Below is a small trained network, with its code and all its weights. Each question gives an input and a class and asks what happens when units are switched off, that is, made to give their printed mean instead of their output.

import numpy as np


def w(rows, s, z=0):
    codes = np.array(rows[::2]) - 128.0
    scale = np.full(codes.shape[1], s)
    scale[-1] = z or s
    return codes * scale


def norm(h):
    return h / np.sqrt((h * h).mean(-1, keepdims=True) + 1e-5)


def f(y):
    return y / 2 * (1 + np.tanh(0.7978845608 * (y + 0.044715 * y**3)))


def log_softmax(a):
    a = a - a.max(-1, keepdims=True)
    return a - np.log(np.exp(a).sum(-1, keepdims=True))


def net(x, mask):
    res = np.array(x, float).reshape(1, 4) / 4 @ E
    u = 0
    for l in range(2):
        y = f(norm(res) @ A[l][:, :-1].T + A[l][:, -1])
        res = res + np.where(mask[u : u + 9], y, B[l][:, -1]) @ B[l][:, :-1]
        u += 9
    return log_softmax(norm(res)[-1] @ U[:, :-1].T + U[:, -1])


A, B = {}, {}
E = w([
[12,59,94,100,135],'x0',
[185,53,30,106,84],'x1',
[127,47,125,95,248],'x2',
[69,254,13,192,148],'x3',
],0.0072)
A[0] = w([
[120,99,125,126,19,107],'0.n0',
[134,129,129,218,124,102],'0.n1',
[44,155,124,135,4,140],'0.n2',
[188,162,131,162,108,131],'0.n3',
[128,173,205,182,153,93],'0.n4',
[48,102,100,181,158,83],'0.n5',
[120,85,195,91,96,67],'0.n6',
[109,101,122,140,22,27],'0.n7',
[89,64,149,76,118,1],'0.n8',
],0.013,0.0064)
B[0] = w([
[211,59,110,171,124,196],'0.n0',
[124,148,142,82,118,141],'0.n1',
[181,76,124,249,93,253],'0.n2',
[87,148,109,147,43,206],'0.n3',
[82,169,168,181,145,210],'0.n4',
[65,107,143,84,132,198],'0.n5',
[86,129,109,118,81,205],'0.n6',
[232,68,94,148,183,153],'0.n7',
[169,174,143,79,64,173],'0.n8',
],0.012,0.0049)
A[1] = w([
[210,102,139,149,75,59],'1.n0',
[181,237,90,186,113,175],'1.n1',
[71,206,80,92,223,103],'1.n2',
[155,162,223,62,165,1],'1.n3',
[79,84,69,51,158,63],'1.n4',
[213,165,145,80,80,159],'1.n5',
[122,46,180,152,82,189],'1.n6',
[142,223,219,182,193,92],'1.n7',
[169,125,5,105,149,112],'1.n8',
],0.013,0.0067)
B[1] = w([
[145,167,95,89,76,192],'1.n0',
[127,126,162,40,128,248],'1.n1',
[150,75,120,10,74,185],'1.n2',
[62,82,101,199,91,140],'1.n3',
[204,145,192,111,138,175],'1.n4',
[96,157,99,58,142,183],'1.n5',
[58,156,87,81,129,254],'1.n6',
[144,156,210,176,126,202],'1.n7',
[94,188,143,188,203,186],'1.n8',
],0.013,0.0082)
U = w([
[28,78,93,187,129,161],'0',
[109,119,166,4,130,196],'1',
[138,192,110,136,162,2],'2',
[191,149,136,163,226,61],'3',
[195,135,77,144,27,192],'4',
[104,180,245,201,86,84],'5',
[239,28,79,202,125,53],'6',
],0.022,0.0087)

Each question gives the input, the list of numbers given to net, and the class t.
The units are the neurons (one row each of A and B). Each row of codes is followed by its name. A weight is (code - 128) times the scale printed after its matrix; where a second scale follows, it is the last column's (A, B and U).
mask holds one flag per neuron, layer by layer. A switched-off neuron (its flag False) gives its mean, the last column of its row in B, instead of its output. The means were averaged over made-up inputs and are rounded, as every weight is.
A unit's drop is (log p(t) with every unit on - log p(t) with that unit switched off) / (log p(t) with every unit on - log p(t) with every unit switched off).
The circuit of an input: a set's keep is (log p(t) with only the set's units on - log p(t) with every unit switched off) / (log p(t) with every unit on - log p(t) with every unit switched off). Starting from the 12 units with the biggest drops (on a tie, the unit counted first), units are removed one at a time, each time the one whose removal leaves the highest keep (on an exact tie, the one counted first), for as long as the keep stays at least 0.8.
units of the circuit, in order: the units of the circuit, biggest drop first
unit that matters most: the unit with the biggest drop
k most important neurons: the k neurons with the biggest drops, biggest first
k most important neurons of layer l: the k neurons of layer l with the biggest drops, biggest first
input [2,7,7,0], class 3: unit that matters most	1.n8
input [1,7,5,7], class 1: 2 most important neurons	1.n2, 0.n2
input [4,8,8,0], class 3: units of the circuit, in order	1.n8, 1.n4, 1.n2
input [3,-5,-8,-5], class 4: 2 most important neurons of layer 1	1.n0, 1.n6
input [-5,8,3,2], class 1: 4 most important neurons	1.n1, 1.n5, 0.n5, 0.n3
input [3,-7,-3,-7], class 5: 3 most important neurons	0.n4, 1.n1, 1.n2
input [-2,-6,1,-6], class 5: 2 most important neurons	0.n4, 1.n7
input [-8,-3,1,8], class 1: 2 most important neurons	1.n1, 0.n2
input [-8,0,-5,-4], class 1: 2 most important neurons of layer 1	1.n1, 1.n5
input [-4,-5,6,4], class 5: 2 most important neurons of layer 0	0.n4, 0.n6
input [3,6,-2,-6], class 4: 3 most important neurons of layer 1	1.n1, 1.n0, 1.n2
input [-8,4,-5,-4], class 1: 3 most important neurons	1.n5, 0.n2, 1.n1
input [5,8,4,8], class 1: 3 most important neurons of layer 0	0.n2, 0.n0, 0.n5
input [8,-7,-6,2], class 0: 3 most important neurons of layer 0	0.n5, 0.n2, 0.n8
input [-4,7,7,3], class 3: units of the circuit, in order	1.n8
input [-1,7,2,0], class 3: 2 most important neurons	1.n8, 0.n2
input [-4,-2,1,1], class 5: 2 most important neurons	0.n4, 1.n7
input [6,-7,-7,1], class 0: 2 most important neurons of layer 0	0.n2, 0.n8
input [4,5,-3,-2], class 6: 2 most important neurons	0.n7, 0.n0
input [2,-5,3,-4], class 0: unit that matters most	1.n3
